Moves between points:
d: Lor->Lat, Zoz->Faz, Fad->Leb, Fot->Tas, Dif->Zat, Giz->Muk, Tid->Fov, Kiv->Buf, Gab->Zoz, Zap->Ren, Lat->Zom, Riz->Pip, Bas->Tid, Pip->Tad, Fos->Zub, Kof->Gok, Zat->Fud, Gok->Lup, Zis->Det, Fes->Nub, Muk->Kom, Saf->Fos, Gan->Tef, Lup->Zil, Tef->Gat, Buz->Zis, Leb->Lor, Fov->Riz, Nom->Ret, Fud->Kiv, Nub->Dif, Det->Zap, Ren->Tam, Tam->Fot, Niv->Nes, Ret->Niv, Kom->Leg, Vus->Gan, Nes->Pab, Goz->Buz, Buf->Goz, Tas->Zov, Vut->Gab, Rol->Saf, Zov->Fad, Leg->Nom, Pab->Fes, Faz->Bur, Zom->Kof, Tad->Vus, Zil->Bas, Zub->Vut, Bur->Giz, Gat->Rol
o: Lor->Zom, Zoz->Bur, Fad->Lor, Fot->Zov, Dif->Fud, Giz->Kom, Tid->Riz, Kiv->Goz, Gab->Faz, Zap->Tam, Lat->Kof, Riz->Tad, Bas->Fov, Pip->Vus, Fos->Vut, Kof->Lup, Zat->Kiv, Gok->Zil, Zis->Zap, Fes->Dif, Muk->Leg, Saf->Zub, Gan->Gat, Lup->Bas, Tef->Rol, Buz->Det, Leb->Lat, Fov->Pip, Nom->Niv, Fud->Buf, Nub->Zat, Det->Ren, Ren->Fot, Tam->Tas, Niv->Pab, Ret->Nes, Kom->Nom, Vus->Tef, Nes->Fes, Goz->Zis, Buf->Buz, Tas->Fad, Vut->Zoz, Rol->Fos, Zov->Leb, Leg->Ret, Pab->Nub, Faz->Giz, Zom->Gok, Tad->Gan, Zil->Tid, Zub->Gab, Bur->Muk, Gat->Saf
z: Lor->Leb, Zoz->Gab, Fad->Zov, Fot->Tam, Dif->Nub, Giz->Bur, Tid->Bas, Kiv->Fud, Gab->Vut, Zap->Det, Lat->Lor, Riz->Fov, Bas->Zil, Pip->Riz, Fos->Saf, Kof->Zom, Zat->Dif, Gok->Kof, Zis->Buz, Fes->Pab, Muk->Giz, Saf->Rol, Gan->Vus, Lup->Gok, Tef->Gan, Buz->Goz, Leb->Fad, Fov->Tid, Nom->Leg, Fud->Zat, Nub->Fes, Det->Zis, Ren->Zap, Tam->Ren, Niv->Ret, Ret->Nom, Kom->Muk, Vus->Tad, Nes->Niv, Goz->Buf, Buf->Kiv, Tas->Fot, Vut->Zub, Rol->Gat, Zov->Tas, Leg->Kom, Pab->Nes, Faz->Zoz, Zom->Lat, Tad->Pip, Zil->Lup, Zub->Fos, Bur->Faz, Gat->Tef
l: Lor->Kof, Zoz->Giz, Fad->Lat, Fot->Fad, Dif->Kiv, Giz->Leg, Tid->Pip, Kiv->Buz, Gab->Bur, Zap->Fot, Lat->Gok, Riz->Vus, Bas->Riz, Pip->Gan, Fos->Gab, Kof->Zil, Zat->Buf, Gok->Bas, Zis->Ren, Fes->Zat, Muk->Nom, Saf->Vut, Gan->Rol, Lup->Tid, Tef->Saf, Buz->Zap, Leb->Zom, Fov->Tad, Nom->Nes, Fud->Goz, Nub->Fud, Det->Tam, Ren->Tas, Tam->Zov, Niv->Fes, Ret->Pab, Kom->Ret, Vus->Gat, Nes->Nub, Goz->Det, Buf->Zis, Tas->Leb, Vut->Faz, Rol->Zub, Zov->Lor, Leg->Niv, Pab->Dif, Faz->Muk, Zom->Lup, Tad->Tef, Zil->Fov, Zub->Zoz, Bur->Kom, Gat->Fos
u: Lor->Zil, Zoz->Leg, Fad->Gok, Fot->Lat, Dif->Buz, Giz->Niv, Tid->Gan, Kiv->Zap, Gab->Kom, Zap->Fad, Lat->Bas, Riz->Gat, Bas->Vus, Pip->Rol, Fos->Bur, Kof->Fov, Zat->Zis, Gok->Riz, Zis->Tas, Fes->Buf, Muk->Nes, Saf->Faz, Gan->Zub, Lup->Pip, Tef->Vut, Buz->Fot, Leb->Lup, Fov->Tef, Nom->Nub, Fud->Det, Nub->Goz, Det->Zov, Ren->Leb, Tam->Lor, Niv->Zat, Ret->Dif, Kom->Pab, Vus->Fos, Nes->Fud, Goz->Tam, Buf->Ren, Tas->Zom, Vut->Muk, Rol->Zoz, Zov->Kof, Leg->Fes, Pab->Kiv, Faz->Nom, Zom->Tid, Tad->Saf, Zil->Tad, Zub->Giz, Bur->Ret, Gat->Gab
t: Lor->Tam, Zoz->Rol, Fad->Zap, Fot->Buz, Dif->Ret, Giz->Zub, Tid->Zom, Kiv->Pab, Gab->Gat, Zap->Kiv, Lat->Fot, Riz->Gok, Bas->Lat, Pip->Lup, Fos->Vus, Kof->Zov, Zat->Niv, Gok->Fad, Zis->Zat, Fes->Leg, Muk->Vut, Saf->Tad, Gan->Tid, Lup->Leb, Tef->Fov, Buz->Dif, Leb->Ren, Fov->Kof, Nom->Faz, Fud->Nes, Nub->Nom, Det->Fud, Ren->Buf, Tam->Goz, Niv->Giz, Ret->Bur, Kom->Gab, Vus->Bas, Nes->Muk, Goz->Nub, Buf->Fes, Tas->Zis, Vut->Tef, Rol->Pip, Zov->Det, Leg->Zoz, Pab->Kom, Faz->Saf, Zom->Tas, Tad->Zil, Zil->Lor, Zub->Gan, Bur->Fos, Gat->Riz

In the rows, 68 means zero.

The rows follow the links: the fewer symbols apart two points are, the more alike their rows tend to be.

Each row is also shifted at random along 5 hidden directions that mean nothing.

Some points, each with a row of numbers:
Goz
54 68 53 70 69 51 75 58 67 67 78 75 67 71 67 66 63 62 63 63 64 82 79 78 72 54 60 79 84 67 76 82 60 66 66 62 59 63 64 69 76 68 68 75 75 72 66 59 50 68
Niv
94 67 77 48 65 67 72 74 70 70 71 63 49 59 64 66 62 65 74 62 73 66 60 60 65 72 68 61 70 65 57 51 64 67 60 65 77 80 71 80 67 72 58 65 60 57 67 74 65 58
Riz
50 58 80 66 73 87 59 90 71 67 77 62 70 79 70 70 75 69 71 75 61 51 55 62 66 47 68 60 62 71 58 83 90 66 64 65 76 54 62 61 55 80 49 47 69 78 56 73 69 67
Bur
71 71 59 73 68 54 76 55 78 58 62 57 70 60 62 56 67 73 55 79 74 74 77 65 65 84 77 61 60 72 65 64 51 63 61 76 58 83 79 72 78 64 84 73 77 64 62 60 72 72
Gab
79 68 63 79 69 61 80 60 64 63 54 61 71 65 66 64 71 76 52 74 79 66 78 59 66 83 77 63 60 56 57 63 53 75 68 77 70 80 81 66 71 59 68 71 73 60 64 61 75 76
Nes
58 72 74 49 65 61 71 54 66 71 72 64 55 61 65 66 58 63 67 57 70 73 74 60 71 72 60 67 69 72 66 62 51 72 57 60 73 70 70 80 79 68 60 79 61 56 66 70 61 54
Tef
83 75 81 77 70 86 72 88 63 58 52 58 78 60 60 69 79 82 83 79 67 46 53 62 44 85 86 64 68 73 64 59 95 65 70 83 64 76 68 62 51 69 71 58 51 71 68 77 89 65
Zov
73 66 63 64 58 61 53 54 62 73 63 75 68 69 73 71 69 63 77 61 60 71 71 79 74 77 65 69 67 70 85 56 52 60 82 59 67 65 61 66 68 60 86 78 64 68 88 67 61 71
Giz
41 71 63 69 70 58 80 61 73 55 61 59 68 58 75 56 68 75 47 77 73 70 62 58 65 81 74 60 65 65 53 71 57 58 55 77 73 76 81 74 70 67 59 70 77 70 56 63 84 62
Zub
75 69 62 73 67 68 71 54 67 71 65 60 69 71 49 72 61 70 65 67 74 69 95 66 70 78 72 67 51 64 72 61 50 85 72 67 57 73 69 62 80 59 84 74 71 49 71 59 57 75
Buf
39 70 59 69 77 48 75 61 59 88 63 82 54 62 70 56 71 65 58 71 64 81 67 82 64 72 69 79 82 50 65 63 55 69 59 57 70 76 72 76 85 59 68 77 70 55 76 70 51 63
Leb
77 67 63 69 62 68 62 62 64 54 65 67 84 70 77 74 70 68 70 52 70 66 66 65 75 66 57 72 69 78 83 79 78 62 83 74 68 51 59 61 54 68 69 72 65 88 72 66 88 70
Zoz
72 68 59 80 66 63 79 66 75 54 65 55 81 68 59 63 66 77 55 73 80 68 73 58 66 74 72 66 62 72 62 74 69 70 66 82 58 73 72 62 65 68 73 68 73 71 54 56 82 73
Ren
55 66 58 68 64 59 62 67 69 55 69 70 71 68 78 74 68 65 68 61 68 72 62 73 69 59 67 68 80 70 73 83 66 55 76 64 72 63 63 66 54 81 57 71 69 89 66 62 65 61
Kiv
37 69 61 69 75 54 79 63 57 76 71 77 62 65 75 64 62 67 56 58 68 80 69 72 70 57 59 84 86 55 65 78 65 73 59 62 70 64 68 69 78 68 54 74 68 67 65 66 61 60
Lor
108 65 69 70 60 72 63 74 62 65 64 72 78 69 78 73 71 68 75 56 70 59 52 68 75 66 65 70 66 64 70 67 85 61 80 76 74 57 61 60 49 63 62 62 63 79 74 70 85 75
Lup
51 67 71 72 75 65 63 59 59 83 55 80 66 72 87 57 81 69 51 76 50 67 64 71 74 71 67 65 63 51 63 70 52 67 61 61 83 60 80 66 85 51 62 71 82 60 73 74 69 78
Pab
79 72 69 52 65 61 75 51 65 60 72 64 64 62 64 69 59 66 64 53 72 75 80 56 71 68 59 68 74 75 74 71 51 69 62 64 71 65 68 75 76 69 61 84 61 66 64 69 72 57

Start, symbols taken left to right, then the point you end at.
Answer with the point's name.
52 63 60 73 70 65 75 64 79 66 73 55 68 70 56 63 62 68 58 73 78 71 77 65 71 69 70 64 57 70 60 64 64 73 64 72 60 73 71 68 69 65 75 65 77 59 59 58 64 73
u t z u -> Leg
61 73 72 75 67 76 70 65 60 55 58 58 79 67 61 76 67 79 66 66 72 58 79 57 63 76 71 67 62 71 68 73 66 76 76 73 66 66 68 60 70 69 65 71 61 68 64 68 80 68
o l d z t -> Gat
37 73 80 68 73 79 59 69 63 68 58 68 69 70 71 65 76 71 69 81 52 60 73 66 57 76 77 59 64 71 69 71 59 63 66 63 70 69 72 65 78 70 68 70 67 65 70 75 64 68
l t d z t o -> Lup
39 74 72 69 72 75 63 52 58 55 59 61 78 73 68 73 70 76 62 71 60 61 88 58 65 72 71 58 63 72 72 85 43 71 71 60 73 58 69 63 79 74 61 78 66 72 65 71 68 66
u z u l -> Kom
87 71 64 62 68 55 79 56 58 78 71 76 58 65 64 65 65 66 62 58 71 80 75 69 70 67 64 80 80 57 69 66 53 77 61 60 70 71 68 73 81 63 60 78 65 57 69 68 59 62
z d u u d -> Zov
64 62 59 72 64 66 72 50 70 64 75 54 72 79 52 76 53 69 56 59 80 69 98 60 81 62 59 64 55 67 69 79 46 86 76 65 62 62 69 60 75 68 68 73 76 59 60 54 55 74
u o d d -> Ret
41 67 61 64 66 53 55 49 62 68 62 74 65 64 79 69 68 64 69 62 58 76 75 76 72 74 65 64 73 63 83 65 39 57 81 56 76 65 67 69 75 65 72 82 71 75 82 68 55 62
t d l d -> Tam
63 66 65 58 67 59 77 62 73 50 70 57 63 63 76 65 61 69 50 65 80 67 64 52 74 63 65 53 65 63 51 82 52 64 61 69 84 70 74 74 64 81 38 68 74 76 52 66 75 58
l z d d u z -> Dif
32 72 77 58 70 62 77 70 70 59 65 63 58 52 79 59 67 70 59 70 73 64 49 54 61 76 68 61 70 70 50 67 71 58 52 74 78 75 76 81 64 73 50 68 63 72 56 75 86 52
d z z o l -> Pab
56 63 74 72 73 77 59 74 68 74 66 70 69 77 76 62 76 68 60 78 56 61 63 65 70 55 69 58 63 61 57 79 63 66 63 59 79 56 75 63 73 68 55 61 76 70 63 72 64 76
z z z d -> Zil
25 72 70 59 74 61 76 58 60 74 75 73 63 64 65 66 61 62 63 55 67 79 73 67 73 63 54 85 78 68 75 71 68 77 58 64 62 62 64 75 83 63 64 78 62 62 65 68 66 58
l d z l z u -> Tam
58 69 78 49 68 65 68 71 71 80 70 67 46 59 65 62 62 59 73 70 71 71 59 64 64 82 70 62 64 67 59 46 61 64 56 61 74 82 74 84 74 64 66 65 62 48 70 74 59 57
l o o o t -> Pab
61 66 72 73 72 66 67 68 54 77 54 80 68 68 90 60 83 71 54 65 61 62 51 64 72 70 66 69 65 50 56 67 71 68 67 67 87 59 75 65 68 51 52 64 74 67 73 78 83 72
u u l z -> Rol
92 67 81 70 68 88 66 88 61 66 63 57 66 69 58 84 68 74 78 64 76 48 58 56 58 65 75 60 60 58 50 64 85 81 75 72 77 70 67 59 48 77 47 49 53 64 62 74 69 67
o t l u -> Vut
85 63 75 67 70 84 55 77 73 71 70 67 68 79 63 66 71 66 71 81 55 60 66 70 67 54 70 58 61 70 65 74 70 69 65 62 69 61 68 63 69 73 69 56 73 65 66 69 59 78
l z z o -> Tad
46 67 66 71 69 67 62 59 59 70 62 76 76 71 85 68 73 67 59 56 64 68 65 65 79 65 54 72 65 65 73 71 70 65 75 69 74 50 68 65 68 55 65 70 70 74 72 69 83 71
t o u l z l -> Tid
